Moves between elements:
pev: $>sib, ~>voz, *>meb, +>ran, ^>ror, !>sim
rel: $>veb, ~>fir, *>zak, +>mis, ^>dak, !>fum
kul: $>nef, ~>tis, *>miv, +>sof, ^>zuf, !>mik
bom: $>pek, ~>dok, *>tis, +>mun, ^>gep, !>miv
muv: $>mib, ~>rel, *>lif, +>dak, ^>kog, !>veb
mov: $>sor, ~>fam, *>zaf, +>sim, ^>sib, !>pel
tem: $>bom, ~>fal, *>guf, +>bov, ^>mik, !>dok
lun: $>kem, ~>zuf, *>zad, +>gaf, ^>pir, !>seg
dus: $>lor, ~>lem, *>gif, +>fum, ^>veb, !>bug
nev: $>kul, ~>guf, *>dok, +>fos, ^>zev, !>tis
zev: $>zuf, ~>fos, *>mun, +>pek, ^>zed, !>sof
zaf: $>pev, ~>niz, *>kem, +>fef, ^>zar, !>voz
pel: $>bur, ~>kem, *>voz, +>mov, ^>vap, !>meb
fam: $>pel, ~>lun, *>niz, +>pir, ^>sim, !>kem
gep: $>zad, ~>mun, *>sof, +>nef, ^>nas, !>sok
sir: $>pir, ~>zed, *>nas, +>niz, ^>zaf, !>gaf
niz: $>voz, ~>zad, *>seg, +>muf, ^>fef, !>sir
mus: $>dak, ~>fiz, *>dus, +>lif, ^>bep, !>mis
dok: $>miv, ~>mib, *>gem, +>tem, ^>mun, !>vof
num: $>fef, ~>nas, *>gaf, +>kem, ^>pel, !>muf
veb: $>rep, ~>fum, *>mus, +>muv, ^>fal, !>nov
lif: $>rof, ~>zak, *>fum, +>lor, ^>tiz, !>mus
sok: $>zed, ~>bom, *>kul, +>gep, ^>lil, !>pek
fiz: $>mis, ~>sib, *>lem, +>zak, ^>lif, !>gif
miv: $>zev, ~>vof, *>bov, +>bom, ^>sok, !>fos
mik: $>gep, ~>bov, *>fos, +>kul, ^>lan, !>mun
mis: $>muv, ~>gif, *>bug, +>mus, ^>rof, !>rel
fum: $>nov, ~>zon, *>fiz, +>rel, ^>muv, !>dus
tiz: $>guf, ~>lor, *>muv, +>rep, ^>vof, !>bep
dak: $>fal, ~>mis, *>lor, +>rof, ^>gem, !>muv
rek: $>nev, ~>tiz, *>fal, +>vof, ^>miv, !>guf
tis: $>mik, ~>gem, *>vof, +>nev, ^>sof, !>bov
bep: $>gem, ~>lif, *>veb, +>tiz, ^>rek, !>rof
nov: $>tiz, ~>dus, *>mis, +>veb, ^>mib, !>lor
sim: $>vap, ~>pir, *>fef, +>pev, ^>bes, !>mov
gif: $>rel, ~>vap, *>ror, +>fiz, ^>mus, !>fir
fef: $>ran, ~>muf, *>fam, +>meb, ^>bur, !>zaf
zad: $>sir, ~>sok, *>lan, +>lil, ^>muf, !>zed
fal: $>dok, ~>muv, *>bep, +>kog, ^>bov, !>mib
lil: $>niz, ~>gep, *>zuf, +>nas, ^>num, !>zad
pok: $>lun, ~>zev, *>gep, +>zed, ^>sir, !>zuf
seg: $>num, ~>lan, *>zed, +>lun, ^>fam, !>nas
kog: $>tem, ~>dak, *>tiz, +>gem, ^>tis, !>fal
gem: $>bov, ~>rof, *>rep, +>guf, ^>nev, !>kog
zed: $>gaf, ~>pek, *>nef, +>zad, ^>niz, !>pok
zon: $>dus, ~>bur, *>sib, +>fir, ^>rel, !>lem
rep: $>rek, ~>nov, *>dak, +>mib, ^>dok, !>tiz
bur: $>lem, ~>meb, *>sim, +>sor, ^>fir, !>zar
vap: $>fir, ~>mov, *>ran, +>sib, ^>fiz, !>sor
sor: $>zon, ~>pel, *>pev, +>vap, ^>gif, !>bur
vof: $>fos, ~>rep, *>kog, +>dok, ^>bom, !>rek
mib: $>vof, ~>veb, *>rof, +>fal, ^>tem, !>rep
ror: $>zak, ~>ran, *>sor, +>lem, ^>dus, !>bes
lan: $>nas, ~>kul, *>pek, +>zuf, ^>lun, !>nef
lem: $>bug, ~>zar, *>vap, +>zon, ^>fum, !>ror
guf: $>tis, ~>bep, *>mib, +>rek, ^>fos, !>gem
zar: $>ror, ~>fef, *>mov, +>bur, ^>zon, !>ran
lor: $>bep, ~>bug, *>rel, +>nov, ^>rep, !>lif
meb: $>zar, ~>num, *>pir, +>pel, ^>sor, !>fef
nas: $>muf, ~>nef, *>pok, +>seg, ^>kem, !>lil
sof: $>lan, ~>nev, *>bom, +>zev, ^>pok, !>kul
gaf: $>fam, ~>pok, *>lil, +>sir, ^>voz, !>lun
fos: $>sof, ~>rek, *>tem, +>miv, ^>pek, !>nev
zak: $>mus, ~>bes, *>zon, +>bug, ^>lor, !>fiz
voz: $>sim, ~>sir, *>num, +>zaf, ^>ran, !>pir
kem: $>meb, ~>seg, *>sir, +>fam, ^>mov, !>num
rof: $>kog, ~>mus, *>nov, +>bep, ^>guf, !>dak
zuf: $>seg, ~>sof, *>sok, +>pok, ^>gaf, !>lan
pir: $>mov, ~>gaf, *>muf, +>voz, ^>pev, !>fam
ran: $>bes, ~>zaf, *>pel, +>zar, ^>lem, !>pev
pek: $>pok, ~>miv, *>mik, +>sok, ^>zad, !>zev
bes: $>fiz, ~>pev, *>bur, +>ror, ^>bug, !>sib
mun: $>sok, ~>tem, *>nev, +>mik, ^>nef, !>bom
fir: $>fum, ~>sor, *>bes, +>gif, ^>mis, !>zon
bug: $>lif, ~>ror, *>fir, +>dus, ^>nov, !>zak
muf: $>zaf, ~>lil, *>lun, +>num, ^>meb, !>niz
sib: $>gif, ~>sim, *>zar, +>bes, ^>zak, !>vap
bov: $>mun, ~>kog, *>rek, +>tis, ^>kul, !>tem
nef: $>lil, ~>mik, *>zev, +>lan, ^>seg, !>gep

The rows follow the links: the fewer symbols apart two elements are, the more alike their rows tend to be.

Each row is also shifted at random along 4 hidden directions that mean nothing.

Some elements, each with a row of numbers:
rep: -47  -38  -25  -21  -28  -28    7   11   34   14   -6   24  -55  -13   28  -17  -20   70   43   24  -31   22    5   38   14  -35  -35  -14  -21  -43    4   24  -38   11  -45  -32  -23  -44   34  -25   15
meb: 156  -32   -8   -5   -4   18   20   38  -21   -9   22   28   22    0  -53   -6   -9  -73  -15   33   46    4   -3    6   23   14   26  -26   31   12    2   -8   37    6   31   18   17   33  -28   12  -20
gem: -43  -31  -23  -21    9    8  -17  -41   16   -9  -13  -46  -25    9    2   24    2   76   25  -46  -52  -45    6   27   -3   17   34   35  -26  -22  -23   13  -21   11  -54  -42  -14  -44   27  -15  -19
ror:  56  -12  -25  -27    9   26   18   30  -12  -32   50   19   22   -1  -14  -28   15  -72   21  -12   16  -18    2   48   67    4   -2  -15   33    8    7   24   13  -13    8   33   -8   -9    8  -36   18
fal: -40  -75  -39  -36  -12   12   68  -30    6   -6    4  -57  -25   34    2   13    5   66   38  -45  -47  -19  -61   34    8    8   50   28  -13  -34   -6   23  -20   21  -62  -35  -14  -49   19  -27  -31
mik:  12  -13    8   24  -21  -31   13  -24   17   30  -47  -26  -28   10    7   26  -20   81  -15   10  -26   25  -26  -29  -60   -8   16   13  -30  -14   -6  -27  -16   20  -23  -45    4    8   -9   39  -34
guf: -66   22  -10    4    4  -19    5  -40   28    0  -16  -52  -15   14   47   10   19   80   16  -56  -66  -11  -19   21  -14  -12   -1   36  -24   -8   -6    1  -37   -6  -49  -34  -24  -34   28   -8    2
lor:  29  -21  -39  -24  -19  -23    6   33   36   -7   23   34  -36  -15   28  -37   -6   27   48   13  -31   12   16   74   57  -41  -46  -18   -1  -26    7   28  -35   -5  -41  -17  -33  -41   39  -37   32
kem: 169    3   11   16   16   13  -79   16  -13   -8  -12   32   19  -22  -67   22  -19  -48  -37   33   41  -32   69  -12   -9   35   25  -10    8   23  -24  -26   41    5   38   -3   27   43  -24   38  -28
mov:  -34   104    33    24    46    24   -29    -4   -26   -29    29    -9    72    -1    17   -11    46  -101   -32   -44    22   -23    19   -21    19    18   -20    14    31    61     9    -9    25   -42    56    64     4    31   -15    -3    39
pok:  31   24   35   38   -8  -23  -37   -8    2   31  -49   10   -7  -11  -11   25  -25   24  -43   41   18   24   20  -58  -66    2   -2   -4  -19    8   -6  -37   10   12   26  -17   23   39  -26   53  -22
lan:  -1   26   33   39   -4  -18    0  -24   -4   26  -42  -27    5    9    3   29   -6   32  -40    7    0   21  -19  -61  -70    5   16   14  -16   14   -1  -38    5    8   15  -15   18   36  -29   50  -26
pir:  68  -28   15    8  -30   -3   58   47  -25   22    8   45    8    2  -27  -15  -21  -64  -21   69   64   60  -39  -37   -7  -13   -5  -45   24    3   25  -11   30   11   46   29   26   45  -40   23   -9
vap:  22   -1  -11  -23   19   37   10   22  -24  -32   47   14   36    0  -20  -20   20  -87   10  -14   30  -25    5   25   57   16    5   -9   36   16    7   20   24  -15   26   44    1    2   -2  -31   18
mib: -59    6  -16   -8   -3  -20  -32  -13   36    2  -10   -1  -35  -12   37   -6   -2   70   30  -14  -47   -9   26   37    9  -22  -30   12  -25  -23   -8   16  -40   -3  -44  -30  -25  -44   38  -22   19
fir: -56  -65  -20  -60   10   52  -24   31  -29  -25   46   53   -5  -21  -50  -19  -12  -68   39   25   52  -40   46   27   65   25    5  -31   23  -23   -4   52   23    7   18   35    7  -32   13  -56   18
miv: -42   14    8   20    2  -17   12  -51   13   13  -38  -65   -7   24   25   31    9   80  -14  -42  -49   -4  -35  -23  -55    5   27   41  -29    0   -9  -22  -19    6  -31  -37   -5   -6   -1   24  -27
lem:  65  -79  -39  -56    8   53   22   27  -26  -37   54   15   11    4  -58  -13    1  -71   34   -4   30  -43    1   51   73   29   40  -15   33  -12   -5   38   29    7    1   22    3  -20    5  -45  -10
sir: -37   -2   41   12    7   22  -21   -1  -38   16  -17   19   19   -7  -43   22  -17  -47  -40   40   65    6   13  -76  -44   31   20  -13    5   12   -1  -17   41   11   58   26   40   41  -40   31  -17
muv: -94  -68  -27  -44  -30   -6   17   29   15   12   15   49  -56  -18   11  -28  -27   34   58   43    2   22    6   36   35  -31  -35  -34  -11  -54   11   46  -26   17  -31  -10  -14  -51   32  -46   24
sim:  66   55   15   15   12   -1  -34   39   -7  -13   22   49   31  -23   -1  -25    9  -82  -16   23   34    8   40    3   32   -9  -41  -26   27   30   10   -7   18  -25   46   40    4   32   -9    2   33
mis:  55    4  -46  -21    8    2   38    4   22  -35   43  -29   10   16   32  -26   36   -2   39  -61  -54  -22  -25   85   69  -15   -5   17   15    2    5   23  -24  -22  -45   -2  -37  -37   34  -42   21
gaf: -38   39   43   36   -2   -2   40   -6  -29   20  -13  -13   33   16    5    8    8  -40  -48   11   36   40  -46  -75  -49    4    4   -3   10   29   19  -31   23   -4   50   32   25   51  -43   37   -5
muf:  79   52   26   39   11   -2   27   -3  -19    1   -4  -25   47   19    0    9   21  -49  -48  -13   15   17  -34  -38  -26    8   15    9   17   44    9  -36   26  -14   36   22   15   53  -37   40  -12
zuf:  70   53   29   55   -6  -40   -3  -17   14   26  -45  -24    9    8   19   21   -1   34  -48    4  -16   32  -16  -43  -64  -11   -1   14  -15   24    0  -52   -3   -2    9  -22    8   45  -25   60  -20
sib:   2    5   -7  -21   17   30   -9   28  -21  -28   45   34   26  -10  -16  -26   13  -84   13    0   34  -20   23   24   58   10  -14  -18   31   11    5   24   19  -16   28   44    1   -2    2  -34   30
bep: -52  -24  -27  -31    8    4  -44  -14   23  -13    2   -1  -33  -14    7    0   -4   51   40  -21  -36  -39   40   47   25    1   -5   13  -18  -26  -17   28  -26    3  -43  -27  -20  -53   40  -36    9
nas:  82   23   33   40   -9  -25  -27    9    1   27  -37   22    1  -12  -16   15  -21    0  -44   47   26   31   17  -50  -53   -3   -6  -13   -7   14   -2  -40   15    6   32  -10   24   51  -30   55  -19

The symbols that take the first to the second take the third to the fourth, perhaps in another order. What is the fourth?
Answers are names.
A -18   35   12    3   -1    8   52   37  -22   -8   41   28   38    4   18  -38   21  -93   -5   11   39   37  -34   -8   34  -17  -34  -27   37   24   33    7   16  -21   44   62    3   23  -17  -15   38
B  34   36   30   22   28   27   -8  -17  -36  -12    0  -28   54   14  -30   21   20  -66  -46  -24   31  -23   -7  -46  -23   42   39   17   19   41   -5  -25   40   -9   46   31   23   45  -36   28  -19
C -96    5   -4    6  -15  -25   49  -32   22   17  -20  -46  -23   23   55    4   10   81   15  -32  -55   25  -54   -2  -27  -25   -6   25  -25  -16    8    1  -39    3  -44  -27  -19  -27   16   -3   -1
D muv

A -115    14   -18   -28    11    12    16     0     5   -22    37    -3     2     1    40   -30    26   -11    40   -39   -21   -12    -6    41    53   -15   -32     3     8    -7    13    39   -23   -19   -18    25   -26   -44    32   -55    46
B -84  -17  -22  -32    0    3  -28    5   19  -10   18   24  -31  -18   17  -18   -4   25   47   -2  -19  -17   35   45   40  -14  -32   -7   -9  -27   -3   37  -26   -3  -30   -6  -21  -52   40  -46   32
C   4    2   17   28  -16  -32  -23  -20   19   33  -54   -9  -30   -5    5   28  -25   77  -21   23  -17   20    6  -36  -65   -7    2    9  -33  -11  -10  -29  -13   18  -14  -43    8   11   -7   43  -25
D sok

A -45  -46  -23  -20  -16  -10    6  -17   22   10  -15  -14  -43    4   10    6  -15   81   32   -5  -37   -4   -7   23   -7   -8    8   10  -27  -38   -9   16  -28   17  -51  -40  -14  -42   25  -14  -13
B -22  -10  -35  -25   -3   -5   10   -2   25  -16   19  -10  -21    2   30  -17   12   36   44  -32  -46  -14   -3   61   42  -18  -15   10   -3  -19   -2   27  -32   -6  -47  -16  -30  -46   39  -39   20
C  17   -1  -13  -21    7   21   19   34  -14  -24   48   30   23   -6   -5  -32   13  -78   17    3   26   -3    3   31   61   -5  -19  -22   33    8   13   25   13  -15   20   42   -6   -4    6  -34   30
D mov

A -32  -19  -14   -1  -19  -27   17  -22   30   17  -25  -25  -38    8   30    8   -7   91   18  -10  -48   13  -21   13  -22  -20   -1   15  -29  -26   -5    1  -35   12  -49  -44  -16  -29   19    1  -11
B -98  -66  -27  -37  -26   -3   29    5   14   10    5   12  -49   -2   13  -12  -18   54   49   15  -16   14  -15   27   17  -20  -11  -13  -16  -49    4   36  -28   19  -42  -21  -14  -51   28  -37    7
C  78  -19  -15  -20    3   22    5   42  -16  -21   41   42   17  -10  -29  -25    0  -80   12   20   38   -6   15   31   56    3   -6  -29   32    6    7   16   23   -7   25   32    4    7   -3  -21   14
D meb

A -58    7   11   20  -21  -40  -18  -18   29   33  -46   -2  -42   -9   32   13  -21   93    0   19  -32   28    5  -21  -49  -24  -22    6  -36  -22   -2  -13  -33   13  -27  -42   -6  -10   10   22   -6
B -70  -69  -23  -24  -38  -19   48    0   20   25  -13    2  -56    7   18   -4  -24   80   39   23  -24   31  -37   15   -9  -26   -5   -9  -24  -51    6   21  -32   25  -48  -35  -12  -40   19  -16   -7
C  70   28   30   21    6    1  -64   28  -15    6   -9   57   14  -29  -36    0  -22  -59  -36   56   58    5   61  -35  -13    9  -19  -27   11   20   -4  -21   32   -2   56   21   25   46  -26   30    2
D seg

A -42   57   33   11   33   33  -21    1  -38  -20   23    5   57   -2  -12   -4   25  -97  -30  -14   46  -18   15  -37    9   27   -1   -1   28   42    7   -3   36  -22   62   61   17   32  -25   -2   21
B  50   37   -2   -7   40   40  -12    4  -27  -42   44  -13   58    7  -18   -8   35  -94  -10  -46   17  -46   14   20   48   30   17   12   36   40   -2    5   30  -27   29   45    1   14   -7  -17   12
C  97   21   11   14   11   13   19   16  -24  -12   17    1   45   10  -23   -3   14  -75  -30   -1   31    3  -15  -13    8   14   16   -6   28   32    8  -19   32   -9   39   32   15   42  -29   18   -7
D pev

A -35   -4  -14    0  -14  -31   -9  -16   36   13  -24  -10  -39   -3   37    1   -8   89   24   -7  -50    8    4   23  -12  -26  -19   12  -29  -25   -5    2  -40    5  -48  -43  -21  -33   29   -6    4
B -49  -33  -35  -33    9   18    3  -28   12  -20   12  -39  -16   11    7    6   13   45   39  -54  -46  -45   -3   48   28   12   24   27  -11  -20  -14   29  -22    2  -52  -22  -21  -54   34  -37   -3
C  21   16    0   -7    2   11   25   42  -15  -14   42   40   27   -6    0  -35   10  -87    4   18   38   19   -5   12   46  -12  -30  -29   35   14   21   13   15  -17   36   48    0   15   -7  -21   33
D meb

A  -8   -7   37   32  -31  -28   24   14  -11   46  -38   29  -13   -4   -8    9  -34    8  -35   72   43   67  -25  -75  -64  -16  -11  -29  -10   -5   14  -29   13   20   35   -1   29   44  -38   49  -18
B  67   18   25   38   -1  -15    6  -22   -4   19  -38  -34   12   15   -9   31   -4   21  -45   -1   -3   12  -24  -47  -61   14   31   18  -11   18   -6  -44   12    8   10  -19   16   41  -30   55  -39
C -26   18   28   28   10   -6  -46  -43    0   18  -50  -34   -4    2  -10   43  -10   52  -34   -7  -10  -16   17  -53  -70   23   30   27  -29    8  -20  -30    4   11    3  -29   17   17  -15   43  -33
D sof

A -23  -74   11    4  -33   -1   71  -19  -20   36  -38  -30  -20   29  -29   34  -28   45  -19   29   20   35  -72  -64  -71   14   57    1  -16  -23    3  -18   13   41   -2  -25   28   18  -36   37  -59
B  -10   -48     3    10   -16     7   122   -49   -22    19   -26   -99    12    64    -7    41    12    45   -24   -42   -20    17  -130   -52   -67    23    88    39    -8     0     6   -26    11    27   -21   -21    17    17   -38    35   -69
C  84   31   27   53  -31  -46   58   13    6   37  -31   -1    6   14   23    1   -8    9  -43   37    7   77  -57  -49  -56  -32  -14  -13   -2   17   23  -48    2    2   20   -5   12   56  -38   59  -16
D zad

A  97   33   -3   -3   20   10  -69   39   -3  -26   29   56   22  -33  -22  -24    2  -77   -1   18   31  -24   75   32   54    3  -31  -23   24   22   -6    6   18  -20   33   28    0   13    5  -12   30
B  42   28   11    7   15   21   26   17  -30  -17   29    0   50   10  -14  -10   23  -91  -22  -10   36    0  -19  -13   21   13    7   -6   34   36   13   -6   31  -16   43   46   11   33  -24    1    7
C  51   20   19   15    9   17   35   11  -31   -6   17   -5   45   14  -17   -3   15  -77  -32    0   39   13  -32  -29    1   15   16   -6   30   32   13  -17   33   -8   45   39   19   44  -35   17   -6
D niz

A   9  -38   18   -5  -10   27   55   22  -45    7   14   16   26   13  -44    0  -10  -77  -22   39   69   25  -43  -51  -10   20   30  -27   26    7   16   -4   44   12   52   40   32   38  -44   13  -18
B  61   19   22    9   17   19  -48   21  -24   -7    7   39   28  -21  -40    1   -6  -77  -28   30   53  -13   49  -24    5   22    0  -19   19   24   -5  -11   37   -7   53   32   22   37  -23   16    2
C -69   15   -2   -1   10  -14  -86  -31   32    5  -32   -5  -37  -21   17   18  -12   86   15  -14  -43  -33   64   11  -20   -1  -15   21  -38  -17  -23    4  -31    4  -37  -44  -14  -36   32   -3    5
D dok

A 118  -76  -22   12  -59  -51   72    9   31   44  -44   -9  -58   16    0   13  -40  103    5   47  -31   64  -64    2  -49  -34   19  -11  -28  -42    3  -25  -23   38  -50  -69   -2    4   -9   41  -52
B  -3  -12   25   25  -24  -33  -34   -7   14   43  -57   19  -41  -15   -8   26  -41   68  -22   56    7   31   22  -49  -70   -9   -6  -10  -34  -19   -8  -27   -7   25    0  -41   17   17  -12   46  -25
C  -1  -12  -32  -33    4   19   45   22   -2  -29   52    0   13    9   14  -34   24  -43   35  -29   -8   -9  -23   57   70   -9  -10   -5   27   -1   12   32   -5  -15  -13   27  -21  -29   19  -49   28
D mis

A  51  -31   -7  -21    5   37   44   26  -37  -19   41   11   34   11  -40  -13    8  -93   -3    6   48   -5  -26    2   37   21   26  -19   38   12   10   12   37   -1   34   43   14   17  -21  -14   -5
B  30   42  -21  -13   20    0  -46   25   21  -33   38   31    8  -23   23  -35   18  -35   27  -21  -17  -27   55   69   73  -18  -49   -8   15    9    1   23  -16  -28   -7   17  -27  -23   35  -39   50
C -19   -2   -3   14  -33  -55  -19    3   47   34  -40   24  -61  -19   40   -4  -30  102   16   38  -39   42   16   10  -30  -47  -48  -11  -38  -34    0   -5  -46   11  -40  -50  -17  -20   23   12    8
D sok

A -35  -44   18    5  -10   -3  -40  -27   -4   30  -53   -2  -35   -6  -36   43  -39   65  -17   35   12   -6   22  -53  -69   23   34    6  -34  -24  -22  -16    7   34   -3  -40   25    4  -13   35  -45
B -76    1   43   25  -12   -8   -6  -14  -18   37  -43    6   -8   -2  -12   26  -24   17  -37   43   35   32   -7  -85  -75    8    7   -8  -18   -2    2  -24   16   18   34   -1   31   33  -33   41  -20
C -24   -3  -34  -24   13    6   -7  -21   22  -26   17  -33   -9    7   25   -4   21   40   37  -58  -56  -41    6   62   38   -1    2   27   -7  -10  -10   24  -28   -9  -51  -19  -30  -49   38  -37   12
D kog

A  65  -88  -50  -56  -15   23   21   43   -1  -22   44   42  -23   -8  -35  -27  -16  -28   52   23   15  -15   10   70   75   -3    6  -31   19  -34   -1   44    3   12  -22    0  -10  -36   24  -47    4
B  75    3   -8   -9   -1    7    5   48  -10  -15   38   49   18  -14  -14  -32    2  -81    4   29   38   12   15   24   52   -9  -25  -32   33   11   12   10   18  -12   30   37    2   14   -4  -15   25
C  64   -7   17   26   -2  -11  -32  -25    0   21  -49  -21   -9    3  -29   42  -20   44  -36   13   -1   -6   11  -42  -64   22   37   15  -23    3  -20  -36   12   20    2  -36   20   28  -23   53  -47
D nev

A  23  -25   26    4    2   25    3    6  -40    9   -8   13   20    2  -54   18  -16  -55  -34   36   62    4   -5  -58  -28   32   36  -15   13   10   -1  -15   45   15   50   22   37   41  -41   28  -29
B  -6   -9   30    7    7   28   13    4  -42    6    0    7   30    7  -42   13   -5  -65  -35   25   60    5  -13  -61  -27   30   30  -13   17   18    4  -14   43    8   55   34   34   41  -42   24  -20
C -70   19    4   16   -5  -26    5  -37   23   15  -34  -44  -20   11   40   16    5   86    1  -30  -52    6  -21   -8  -41  -12   -2   29  -31   -9   -5  -10  -33    2  -39  -36  -13  -18   13   12   -8
D tis

